Here is a tiny trained network, its code and every weight. The questions are about switching its units off for an input and a target symbol, where a switched-off unit gives its printed mean instead of its output.

import numpy as np


def w(rows, s, z=0):
    codes = np.array(rows[::2]) - 128.0
    scale = np.full(codes.shape[1], s)
    scale[-1] = z or s
    return codes * scale


def softmax(a):
    e = np.exp(a - a.max(-1, keepdims=True))
    return e / e.sum(-1, keepdims=True)


def log_softmax(a):
    a = a - a.max(-1, keepdims=True)
    return a - np.log(np.exp(a).sum(-1, keepdims=True))


def net(x, mask):
    ids = ['ΓΘΛΣΩαβδεζημξφψ'.index(c) for c in x.split()]
    T = len(ids)
    res = E[ids] + P[:T]
    u = 0
    for l in range(3):
        r = res
        for j in range(2):
            rows = slice(4 * j, 4 * j + 4)
            q, k, v = (r @ M[l][rows].T for M in (Q, K, V))
            z = softmax(np.where(np.tri(T) > 0, q @ k.T / 4**0.5, -1e9)) @ v
            o = O[l][rows]
            res = res + np.where(mask[u + j], z, o[:, -1]) @ o[:, :-1]
        u += 2
    return log_softmax(res[-1] @ U[:, :-1].T + U[:, -1])


Q, K, V, O = {}, {}, {}, {}
E = w([
[126,92,232],'Γ',
[101,106,184],'Θ',
[155,36,191],'Λ',
[28,170,107],'Σ',
[174,102,129],'Ω',
[44,68,163],'α',
[186,77,79],'β',
[57,56,35],'δ',
[235,136,163],'ε',
[167,238,17],'ζ',
[37,252,142],'η',
[49,196,236],'μ',
[143,167,124],'ξ',
[107,225,216],'φ',
[189,250,124],'ψ',
],0.012)
P = w([
[96,10,192],'0',
[112,16,187],'1',
[140,48,182],'2',
[115,59,151],'3',
[131,86,158],'4',
[89,77,142],'5',
[87,71,129],'6',
[90,116,131],'7',
[73,73,113],'8',
[63,37,53],'9',
],0.0012)
Q[0] = w([
[100,164,124],'L0H1',
[50,250,120],'L0H1',
[53,239,95],'L0H1',
[89,116,169],'L0H1',
[151,87,92],'L0H2',
[52,41,110],'L0H2',
[50,78,167],'L0H2',
[160,225,129],'L0H2',
],0.011)
K[0] = w([
[110,160,178],'L0H1',
[66,210,167],'L0H1',
[100,243,178],'L0H1',
[89,116,134],'L0H1',
[130,129,37],'L0H2',
[5,47,80],'L0H2',
[48,53,144],'L0H2',
[194,187,192],'L0H2',
],0.011)
V[0] = w([
[64,210,170],'L0H1',
[127,51,81],'L0H1',
[197,102,105],'L0H1',
[53,164,98],'L0H1',
[194,193,139],'L0H2',
[254,230,136],'L0H2',
[137,144,213],'L0H2',
[43,161,154],'L0H2',
],0.0086)
O[0] = w([
[115,220,147,192],'L0H1',
[85,63,117,111],'L0H1',
[162,70,114,68],'L0H1',
[19,237,128,175],'L0H1',
[215,138,144,58],'L0H2',
[253,147,153,4],'L0H2',
[153,75,218,95],'L0H2',
[102,43,151,169],'L0H2',
],0.0058,0.0032)
Q[1] = w([
[207,156,22],'L1H1',
[19,36,170],'L1H1',
[5,249,113],'L1H1',
[39,206,108],'L1H1',
[43,152,174],'L1H2',
[120,14,199],'L1H2',
[250,145,36],'L1H2',
[141,255,34],'L1H2',
],0.0056)
K[1] = w([
[102,237,162],'L1H1',
[131,58,110],'L1H1',
[126,171,43],'L1H1',
[99,142,34],'L1H1',
[158,254,213],'L1H2',
[158,91,214],'L1H2',
[154,32,6],'L1H2',
[115,180,11],'L1H2',
],0.0076)
V[1] = w([
[192,123,208],'L1H1',
[189,89,153],'L1H1',
[113,124,172],'L1H1',
[138,2,148],'L1H1',
[93,141,155],'L1H2',
[152,217,124],'L1H2',
[114,109,91],'L1H2',
[122,91,93],'L1H2',
],0.0092)
O[1] = w([
[55,145,87,2],'L1H1',
[60,138,169,41],'L1H1',
[118,76,60,128],'L1H1',
[91,2,127,135],'L1H1',
[111,128,190,181],'L1H2',
[170,232,156,173],'L1H2',
[67,100,115,109],'L1H2',
[53,43,125,89],'L1H2',
],0.0045,0.0068)
Q[2] = w([
[2,195,88],'L2H1',
[68,130,205],'L2H1',
[189,90,239],'L2H1',
[166,126,165],'L2H1',
[123,56,104],'L2H2',
[131,146,246],'L2H2',
[145,178,198],'L2H2',
[145,141,210],'L2H2',
],0.006)
K[2] = w([
[3,229,89],'L2H1',
[25,105,185],'L2H1',
[178,42,188],'L2H1',
[172,66,170],'L2H1',
[110,103,146],'L2H2',
[88,220,241],'L2H2',
[129,189,132],'L2H2',
[129,150,210],'L2H2',
],0.0057)
V[2] = w([
[190,73,255],'L2H1',
[63,146,223],'L2H1',
[63,148,94],'L2H1',
[132,106,177],'L2H1',
[107,126,198],'L2H2',
[121,145,167],'L2H2',
[91,105,122],'L2H2',
[82,191,136],'L2H2',
],0.0083)
O[2] = w([
[199,72,202,96],'L2H1',
[98,174,212,254],'L2H1',
[32,207,122,195],'L2H1',
[157,111,174,139],'L2H1',
[130,127,254,202],'L2H2',
[92,106,159,188],'L2H2',
[130,182,134,121],'L2H2',
[70,104,153,245],'L2H2',
],0.0052,0.0026)
U = w([
[97,147,180,86],'Γ',
[99,188,138,30],'Θ',
[25,83,116,142],'Λ',
[188,85,108,184],'Σ',
[163,142,180,137],'Ω',
[192,71,50,120],'α',
[139,76,184,73],'β',
[133,19,140,65],'δ',
[200,182,48,49],'ε',
[48,168,110,37],'ζ',
[255,88,136,62],'η',
[105,137,43,166],'μ',
[220,156,141,175],'ξ',
[114,104,148,198],'φ',
[172,145,117,254],'ψ',
],0.0096)

Each question gives the input, a string of symbols that net reads in full, and the target symbol t.
The units are the heads (4 rows each of Q, K, V and O). Each row of codes is followed by its name. A weight is (code - 128) times the scale printed after its matrix; where a second scale follows, it is the last column's (O and U).
mask holds one flag per head, layer by layer. A switched-off head (its flag False) gives its mean, the last column of its rows in O, instead of its output. The means were averaged over made-up inputs and are rounded, as every weight is.
A unit's drop is (log p(t) with every unit on - log p(t) with that unit switched off) / (log p(t) with every unit on - log p(t) with every unit switched off).
The circuit of an input: a set's keep is (log p(t) with only the set's units on - log p(t) with every unit switched off) / (log p(t) with every unit on - log p(t) with every unit switched off). Starting from all 6 units, units are removed one at a time, each time the one whose removal leaves the highest keep (on an exact tie, the one counted first), for as long as the keep stays at least 0.8.
circuit, biggest first: the units of the circuit, biggest drop first
most important unit: the unit with the biggest drop
which heads matter: for each layer, one digit per head in row order, 1 if its drop is at least 0.15 and else 0, layers parted by /
input Θ ξ Λ, target δ: circuit, biggest first -> (L0H1 L1H1 L2H1)
input ζ ε Θ α Θ α β δ Γ, target Λ: which heads matter -> 11 / 11 / 00
input Σ Θ Λ ε, target η: which heads matter -> 11 / 00 / 10
input ζ β ε ψ η Ω ψ ζ, target ε: which heads matter -> 11 / 10 / 10
input Γ Θ η Σ Θ Λ β η, target Θ: circuit, biggest first -> (L0H1 L1H2)
input ψ Λ μ δ φ η, target ξ: circuit, biggest first -> (L0H2 L1H1 L1H2)
input Λ Ω ζ μ η ε μ, target Γ: circuit, biggest first -> (L0H1 L2H2 L0H2 L2H1)
input δ δ δ, target Λ: which heads matter -> 11 / 01 / 00
input Σ Ω Σ, target ζ: which heads matter -> 10 / 00 / 10
input Θ α Λ β δ Λ η, target Γ: most important unit -> L0H1
input α α Σ ζ Γ α Λ ζ φ ζ, target ε: circuit, biggest first -> (L0H2 L2H1 L1H1 L0H1)
input α Λ Σ δ Λ, target Λ: circuit, biggest first -> (L0H2 L1H2)
input Λ α Λ Λ ζ α Λ ε, target η: which heads matter -> 11 / 00 / 11
input δ β Λ Γ, target δ: circuit, biggest first -> (L0H1 L1H1)
input δ α Θ, target Λ: circuit, biggest first -> (L0H2)
input Λ η ξ α, target Λ: circuit, biggest first -> (L1H1 L0H2)
input δ Ω η ζ Ω Θ Λ ε φ, target ξ: circuit, biggest first -> (L0H2 L0H1 L1H2)
input Λ β μ μ Γ Λ Θ α Γ, target β: which heads matter -> 11 / 00 / 11
input Λ δ β, target Λ: circuit, biggest first -> (L1H2 L1H1 L0H1)
input Λ Σ Θ α α δ Θ Λ, target Λ: circuit, biggest first -> (L0H2 L0H1 L1H1)
input Θ Λ η μ Σ, target ζ: which heads matter -> 10 / 10 / 11
input ψ Σ Λ Σ μ Γ ψ δ ε μ, target Ω: which heads matter -> 11 / 11 / 10
input δ Λ δ ζ ε δ, target μ: which heads matter -> 01 / 01 / 11
